Below are the code and all the weights of a small trained network. Each question names an input and a class and asks about switching units off, where a switched-off unit gives its printed mean instead of its output.

import numpy as np


def w(rows, s, z=0):
    codes = np.array(rows[::2]) - 128.0
    scale = np.full(codes.shape[1], s)
    scale[-1] = z or s
    return codes * scale


def norm(h):
    return h / np.sqrt((h * h).mean(-1, keepdims=True) + 1e-5)


def f(y):
    return y / 2 * (1 + np.tanh(0.7978845608 * (y + 0.044715 * y**3)))


def log_softmax(a):
    a = a - a.max(-1, keepdims=True)
    return a - np.log(np.exp(a).sum(-1, keepdims=True))


def net(x, mask):
    res = np.array(x, float).reshape(1, 7) / 4 @ E
    u = 0
    for l in range(4):
        y = f(norm(res) @ A[l][:, :-1].T + A[l][:, -1])
        res = res + np.where(mask[u : u + 6], y, B[l][:, -1]) @ B[l][:, :-1]
        u += 6
    return log_softmax(norm(res)[-1] @ U[:, :-1].T + U[:, -1])


A, B = {}, {}
E = w([
[121,132,115,124,123],'x0',
[90,81,243,51,50],'x1',
[134,123,137,127,133],'x2',
[1,200,151,115,172],'x3',
[133,122,139,131,137],'x4',
[97,12,53,232,110],'x5',
[123,134,120,129,122],'x6',
],0.0062)
A[0] = w([
[71,40,200,24,73,6],'L0N0',
[114,164,99,118,188,87],'L0N1',
[182,246,103,48,127,182],'L0N2',
[170,129,125,129,254,87],'L0N3',
[145,82,76,136,101,254],'L0N4',
[139,131,59,202,170,34],'L0N5',
],0.0078,0.0034)
B[0] = w([
[87,42,239,140,57,241],'L0N0',
[160,123,43,143,220,152],'L0N1',
[143,110,255,216,67,254],'L0N2',
[114,61,126,103,125,166],'L0N3',
[198,52,108,142,103,248],'L0N4',
[140,107,192,154,173,203],'L0N5',
],0.009,0.004)
A[1] = w([
[83,56,42,158,81,153],'L1N0',
[57,152,131,139,174,135],'L1N1',
[143,108,67,127,134,89],'L1N2',
[76,61,159,172,120,95],'L1N3',
[205,124,172,218,57,251],'L1N4',
[7,143,147,100,171,33],'L1N5',
],0.012,0.0019)
B[1] = w([
[148,130,224,176,145,185],'L1N0',
[166,3,91,57,38,147],'L1N1',
[219,165,135,123,77,145],'L1N2',
[121,115,137,189,136,187],'L1N3',
[66,130,124,85,121,248],'L1N4',
[199,87,76,118,64,157],'L1N5',
],0.011,0.012)
A[2] = w([
[150,117,109,168,134,251],'L2N0',
[114,114,108,77,113,200],'L2N1',
[250,140,61,139,226,211],'L2N2',
[89,127,199,175,150,244],'L2N3',
[64,106,166,91,134,41],'L2N4',
[154,222,205,74,115,87],'L2N5',
],0.013,0.0018)
B[2] = w([
[8,194,238,134,167,172],'L2N0',
[123,137,42,196,73,140],'L2N1',
[29,181,58,12,89,196],'L2N2',
[52,147,133,67,254,254],'L2N3',
[81,27,66,123,74,189],'L2N4',
[173,136,190,212,194,177],'L2N5',
],0.0072,0.0088)
A[3] = w([
[105,70,213,50,76,140],'L3N0',
[110,127,225,118,85,99],'L3N1',
[127,184,48,78,108,3],'L3N2',
[128,36,146,65,1,127],'L3N3',
[128,172,105,88,61,65],'L3N4',
[70,95,128,139,172,162],'L3N5',
],0.0088,0.003)
B[3] = w([
[232,149,63,106,160,254],'L3N0',
[145,161,153,182,157,204],'L3N1',
[114,80,219,180,125,131],'L3N2',
[111,179,54,40,102,243],'L3N3',
[206,54,157,109,204,127],'L3N4',
[148,255,51,119,118,201],'L3N5',
],0.0085,0.0086)
U = w([
[37,110,121,26,138,246],'0',
[117,103,237,231,182,69],'1',
[254,121,39,83,24,35],'2',
],0.0095,0.0013)

Each question gives the input, the list of numbers given to net, and the class t.
The units are the neurons (one row each of A and B). Each row of codes is followed by its name. A weight is (code - 128) times the scale printed after its matrix; where a second scale follows, it is the last column's (A, B and U).
mask holds one flag per neuron, layer by layer. A switched-off neuron (its flag False) gives its mean, the last column of its row in B, instead of its output. The means were averaged over made-up inputs and are rounded, as every weight is.
A unit's drop is (log p(t) with every unit on - log p(t) with that unit switched off) / (log p(t) with every unit on - log p(t) with every unit switched off).
The circuit of an input: a set's keep is (log p(t) with only the set's units on - log p(t) with every unit switched off) / (log p(t) with every unit on - log p(t) with every unit switched off). Starting from the 12 units with the biggest drops (on a tie, the unit counted first), units are removed one at a time, each time the one whose removal leaves the highest keep (on an exact tie, the one counted first), for as long as the keep stays at least 0.8.
circuit, biggest first: the units of the circuit, biggest drop first
most important unit: the unit with the biggest drop
k most important neurons: the k neurons with the biggest drops, biggest first
k most important neurons of layer l: the k neurons of layer l with the biggest drops, biggest first
drop when u is switched off: that unit's drop, to one decimal
input [-4,-6,6,7,-4,2,-5], class 2: circuit, biggest first : L1N1, L2N3
input [1,-6,4,8,8,-4,0], class 2: most important unit : L1N1
input [0,-6,-2,7,4,2,1], class 2: circuit, biggest first : L1N1, L2N3
input [1,5,6,3,-5,-8,1], class 1: circuit, biggest first : L2N5, L3N3
input [0,5,3,7,6,-8,4], class 1: circuit, biggest first : L2N5, L1N4
input [-8,7,-6,-1,3,8,6], class 1: 3 most important neurons : L1N0, L1N3, L2N2
input [7,-7,4,-3,-8,6,1], class 0: 3 most important neurons : L2N2, L0N0, L0N2
input [7,-7,5,-7,7,6,0], class 0: 2 most important neurons of layer 3 : L3N0, L3N1
input [-5,3,-1,-4,6,5,3], class 1: 3 most important neurons : L1N0, L1N1, L2N2
input [4,-1,-4,7,6,-6,-7], class 2: 2 most important neurons : L1N1, L1N5
input [2,5,-5,3,-1,-7,-1], class 1: 3 most important neurons : L2N5, L0N2, L2N2
input [-8,5,4,0,8,6,4], class 1: 4 most important neurons : L1N3, L1N0, L2N2, L1N1
input [-7,2,-2,-6,-1,7,2], class 1: 3 most important neurons of layer 1 : L1N0, L1N1, L1N5
input [3,1,7,8,-1,8,5], class 1: circuit, biggest first : L1N0
input [5,2,5,-7,-7,-8,5], class 1: 2 most important neurons : L2N5, L1N1
input [7,-7,-5,-4,-1,3,3], class 0: 2 most important neurons : L2N2, L0N0
input [-1,-7,3,-4,7,8,1], class 1: 2 most important neurons : L1N0, L3N3
input [-4,5,6,8,-4,-2,5], class 2: drop when L1N5 is switched off : 0.3
input [-2,2,-3,6,3,7,7], class 1: drop when L1N0 is switched off : 1.0
input [4,3,2,6,-3,2,-1], class 2: most important unit : L1N5
input [-8,-8,-6,-3,-2,1,7], class 0: drop when L0N3 is switched off : 0.0
input [-5,-6,7,-6,3,2,-6], class 0: drop when L0N4 is switched off : -0.1
